Here is a tiny trained network, its code and every weight. The questions are about switching its units off for an input and a target symbol, where a switched-off unit gives its printed mean instead of its output.

import numpy as np


def w(rows, s, z=0):
    codes = np.array(rows[::2]) - 128.0
    scale = np.full(codes.shape[1], s)
    scale[-1] = z or s
    return codes * scale


def f(y):
    return y / 2 * (1 + np.tanh(0.7978845608 * (y + 0.044715 * y**3)))


def softmax(a):
    e = np.exp(a - a.max(-1, keepdims=True))
    return e / e.sum(-1, keepdims=True)


def log_softmax(a):
    a = a - a.max(-1, keepdims=True)
    return a - np.log(np.exp(a).sum(-1, keepdims=True))


def net(x, mask):
    ids = ['ΓΦΨΩαβδζηλξπτ'.index(c) for c in x.split()]
    T = len(ids)
    res = E[ids] + P[:T]
    r = res
    for j in range(3):
        rows = slice(4 * j, 4 * j + 4)
        q, k, v = (r @ M[0][rows].T for M in (Q, K, V))
        z = softmax(np.where(np.tri(T) > 0, q @ k.T / 4**0.5, -1e9)) @ v
        o = O[0][rows]
        res = res + np.where(mask[j], z, o[:, -1]) @ o[:, :-1]
    y = f(res @ A[0][:, :-1].T + A[0][:, -1])
    res = res + np.where(mask[3:19], y, B[0][:, -1]) @ B[0][:, :-1]
    return log_softmax(res[-1] @ U[:, :-1].T + U[:, -1])


Q, K, V, O, A, B = {}, {}, {}, {}, {}, {}
E = w([
[164,125,52,63,104,120,26,148,155,182],'Γ',
[126,216,24,25,60,167,111,91,204,186],'Φ',
[97,148,9,114,8,134,134,92,175,75],'Ψ',
[69,191,21,171,108,186,12,178,154,160],'Ω',
[122,124,90,112,173,205,61,132,226,215],'α',
[189,168,2,140,41,146,121,77,203,175],'β',
[70,20,94,93,193,155,168,210,20,172],'δ',
[24,201,185,105,171,12,129,144,137,119],'ζ',
[212,89,90,229,120,89,92,221,90,110],'η',
[164,80,70,9,54,68,65,143,138,103],'λ',
[95,45,84,195,201,143,133,106,145,26],'ξ',
[85,79,87,102,43,97,70,156,127,28],'π',
[154,7,162,181,112,153,238,113,215,178],'τ',
],0.0085)
P = w([
[174,179,230,119,102,201,100,76,59,99],'0',
[43,104,26,139,51,170,90,150,147,160],'1',
[67,108,19,125,75,143,89,158,156,144],'2',
[72,102,17,125,97,123,93,156,177,138],'3',
[79,104,2,137,109,110,109,167,184,135],'4',
[79,100,9,132,124,108,122,170,200,130],'5',
[100,90,10,140,138,83,120,181,212,128],'6',
[93,84,10,129,150,65,133,195,201,119],'7',
[113,85,2,142,174,65,135,197,221,125],'8',
[104,72,12,150,177,55,143,204,206,108],'9',
[120,61,11,164,192,45,145,216,208,107],'10',
[105,48,14,182,202,44,156,223,200,93],'11',
[114,28,16,178,223,30,151,239,207,96],'12',
[126,36,37,132,210,31,139,211,198,68],'13',
],0.005)
Q[0] = w([
[117,157,196,130,100,153,120,81,79,141],'h0',
[117,167,124,129,169,56,166,142,159,121],'h0',
[125,123,86,123,166,75,144,169,186,116],'h0',
[104,197,251,143,95,133,127,58,64,141],'h0',
[129,73,77,137,122,146,126,149,145,138],'h1',
[151,209,238,114,149,119,154,90,81,116],'h1',
[164,134,163,135,134,145,144,118,102,136],'h1',
[174,159,225,121,150,143,164,97,77,124],'h1',
[66,184,90,76,79,104,45,140,193,153],'h2',
[194,105,232,171,158,178,208,117,2,156],'h2',
[108,149,27,116,102,101,89,148,204,112],'h2',
[204,99,176,166,140,153,177,123,61,120],'h2',
],0.014)
K[0] = w([
[75,119,92,141,131,65,136,168,191,159],'h0',
[116,171,203,132,158,103,158,107,78,138],'h0',
[172,144,192,116,142,170,138,76,45,97],'h0',
[39,124,98,154,145,34,153,187,183,164],'h0',
[124,194,206,106,113,108,139,89,125,121],'h1',
[148,20,1,154,102,183,108,178,142,130],'h1',
[140,99,83,118,77,157,129,118,141,126],'h1',
[150,70,40,126,72,185,111,138,146,132],'h1',
[141,59,111,186,171,92,178,182,147,151],'h2',
[114,195,122,68,45,167,73,94,145,149],'h2',
[136,98,152,155,176,87,162,154,112,115],'h2',
[113,183,141,80,85,153,96,100,120,137],'h2',
],0.012)
V[0] = w([
[144,226,96,93,146,150,104,129,143,210],'h0',
[206,133,99,57,63,26,67,175,92,130],'h0',
[144,87,133,184,130,117,58,215,78,127],'h0',
[46,161,166,49,149,81,71,156,102,62],'h0',
[170,136,62,208,51,118,153,97,147,12],'h1',
[158,176,129,227,156,134,2,164,138,166],'h1',
[210,10,145,106,147,153,82,113,149,159],'h1',
[73,62,118,196,151,133,65,183,103,55],'h1',
[82,141,172,75,151,37,192,124,183,163],'h2',
[85,174,112,126,190,84,85,93,118,47],'h2',
[166,159,176,190,86,76,98,128,170,126],'h2',
[113,110,144,131,139,182,163,49,180,98],'h2',
],0.0089)
O[0] = w([
[83,147,188,120,37,83,5,195,163,167,120],'h0',
[181,33,167,128,172,30,57,42,154,198,211],'h0',
[224,90,130,166,166,140,158,159,112,202,160],'h0',
[96,254,149,226,171,53,131,36,31,195,138],'h0',
[228,182,74,86,191,150,59,73,146,37,170],'h1',
[243,163,196,192,106,125,105,224,179,171,159],'h1',
[175,45,148,135,91,232,51,105,44,152,1],'h1',
[179,123,15,178,172,152,217,148,105,194,181],'h1',
[90,97,173,169,89,203,150,69,114,148,29],'h2',
[67,176,77,177,161,193,18,96,144,112,124],'h2',
[195,149,161,234,72,125,122,106,170,77,112],'h2',
[85,96,118,122,186,135,180,71,248,124,46],'h2',
],0.0079,0.0045)
A[0] = w([
[147,138,112,86,162,229,176,168,92,72,71],'n0',
[124,68,181,133,126,76,70,94,116,173,111],'n1',
[109,136,160,170,108,98,194,110,190,116,72],'n2',
[138,123,159,104,75,87,206,147,124,159,152],'n3',
[148,85,128,86,90,170,149,182,177,86,98],'n4',
[63,118,121,112,146,131,175,102,175,183,106],'n5',
[200,128,100,160,71,140,77,117,67,95,165],'n6',
[131,134,126,196,129,102,146,132,219,112,85],'n7',
[163,99,101,165,169,94,120,2,54,155,57],'n8',
[96,96,211,96,106,92,80,160,144,68,4],'n9',
[161,78,144,83,85,194,83,64,131,98,91],'n10',
[61,118,136,168,47,142,105,139,151,132,60],'n11',
[182,144,124,146,147,149,145,164,110,157,129],'n12',
[168,95,70,92,153,169,82,134,106,149,90],'n13',
[167,134,124,153,145,158,75,94,183,78,38],'n14',
[148,79,220,129,67,170,129,163,97,181,158],'n15',
],0.0086,0.0047)
B[0] = w([
[131,129,140,170,3,79,135,94,148,83,168],'n0',
[94,80,92,162,19,143,116,89,175,163,163],'n1',
[219,103,172,122,159,119,142,104,144,113,182],'n2',
[174,108,156,192,137,169,149,152,98,197,200],'n3',
[118,108,196,164,209,134,63,168,33,122,194],'n4',
[105,68,160,91,171,161,136,87,91,97,205],'n5',
[53,73,143,88,210,155,169,73,158,141,253],'n6',
[201,157,159,86,142,130,78,119,145,76,243],'n7',
[230,186,104,12,73,169,98,141,30,121,191],'n8',
[108,204,179,36,112,199,179,146,162,226,150],'n9',
[122,104,151,143,139,45,86,205,80,97,162],'n10',
[164,180,121,138,137,252,180,85,113,112,163],'n11',
[113,153,163,128,33,127,177,119,122,146,238],'n12',
[132,131,229,173,131,131,199,60,156,86,255],'n13',
[78,87,158,105,127,124,148,165,90,222,189],'n14',
[75,181,17,188,212,157,85,102,210,50,158],'n15',
],0.0068,0.006)
U = w([
[123,100,214,83,171,159,52,165,100,150,14],'Γ',
[160,71,127,118,49,118,67,60,70,158,93],'Φ',
[60,32,118,215,70,108,67,82,210,174,32],'Ψ',
[92,120,63,57,254,67,99,86,204,31,240],'Ω',
[60,201,243,219,155,91,104,37,42,149,163],'α',
[195,52,239,135,165,151,201,91,176,161,156],'β',
[116,165,93,185,172,254,66,158,82,133,105],'δ',
[213,200,108,183,71,47,92,246,149,133,221],'ζ',
[23,36,53,106,145,148,222,182,32,249,191],'η',
[107,69,171,168,80,142,87,139,75,51,48],'λ',
[205,196,102,85,170,191,121,98,50,136,4],'ξ',
[136,163,96,174,54,186,194,38,155,54,71],'π',
[95,166,179,78,57,160,153,100,163,156,10],'τ',
],0.0044,0.0024)

Each question gives the input, a string of symbols that net reads in full, and the target symbol t.
The units are the heads (4 rows each of Q, K, V and O) and the neurons (one row each of A and B). Each row of codes is followed by its name. A weight is (code - 128) times the scale printed after its matrix; where a second scale follows, it is the last column's (O, A, B and U).
mask holds one flag per unit, heads first, then neurons. A switched-off unit (its flag False) gives its mean, the last column of its rows in O or B, instead of its output. The means were averaged over made-up inputs and are rounded, as every weight is.
A unit's drop is (log p(t) with every unit on - log p(t) with that unit switched off) / (log p(t) with every unit on - log p(t) with every unit switched off).
The circuit of an input: a set's keep is (log p(t) with only the set's units on - log p(t) with every unit switched off) / (log p(t) with every unit on - log p(t) with every unit switched off). Starting from the 12 units with the biggest drops (on a tie, the unit counted first), units are removed one at a time, each time the one whose removal leaves the highest keep (on an exact tie, the one counted first), for as long as the keep stays at least 0.8.
circuit, biggest first: the units of the circuit, biggest drop first
most important unit: the unit with the biggest drop
top k neurons: the k neurons with the biggest drops, biggest first
heads that matter: for each layer, one digit per head in row order, 1 if its drop is at least 0.15 and else 0, layers parted by /
input δ Ω Ψ Ω Ω α Ψ η η Ω η π Ψ ξ, target η: circuit, biggest first : [h1]
input η Ψ Ω, target β: circuit, biggest first : [h1, h0, n13]
input π τ ζ, target β: circuit, biggest first : [h2, n2]
input τ Ψ Γ Φ Γ Ψ, target λ: heads that matter : 110
input α η τ Ψ η Φ Ψ Ψ τ ζ, target β: heads that matter : 011
input α α τ Ω ζ Ψ η, target ζ: heads that matter : 010
input Ψ Ψ π η β, target Ω: circuit, biggest first : [h1, n12]
input ζ ξ Ω ξ λ λ β Γ δ Γ Φ, target η: circuit, biggest first : [h2, h1]
input Γ δ Ω Ψ Γ Ψ Ψ Ψ, target Ψ: circuit, biggest first : [h0, h1, n1]
input η Ω Ψ Γ Γ ζ λ, target ζ: top 2 neurons : [n6, n5]
input α Ψ ξ ξ, target δ: heads that matter : 110
input τ Ω Ψ Ψ ζ τ α, target β: top 3 neurons : [n2, n3, n5]
input δ Φ ζ η β, target ζ: circuit, biggest first : [h1, h2, n6]
input Φ η Ω Γ, target τ: most important unit : n9
input δ ζ Φ, target η: circuit, biggest first : [h2, h1, n7]
input λ ξ λ ζ δ Ψ, target η: circuit, biggest first : [h2, h1]
input η η λ, target β: top 2 neurons : [n13, n6]
input λ β τ, target Φ: circuit, biggest first : [h0, n8, h1]
input Ψ π Ψ ζ η Ψ α Ω Ω, target ζ: circuit, biggest first : [h2, h1, n6]
input Ψ Ψ δ ζ Φ η ξ ζ ξ Ψ Ω ζ β β, target Ω: most important unit : h2
input Ψ β β Ω Ψ η η, target Ω: heads that matter : 010
input α Ψ π, target δ: circuit, biggest first : [h1, h0, n15, n11]
input ζ η ξ τ Ω Ψ, target β: heads that matter : 011
input ζ τ Ψ Ψ λ Ψ π η Φ Ψ δ λ Ω ζ, target α: heads that matter : 100
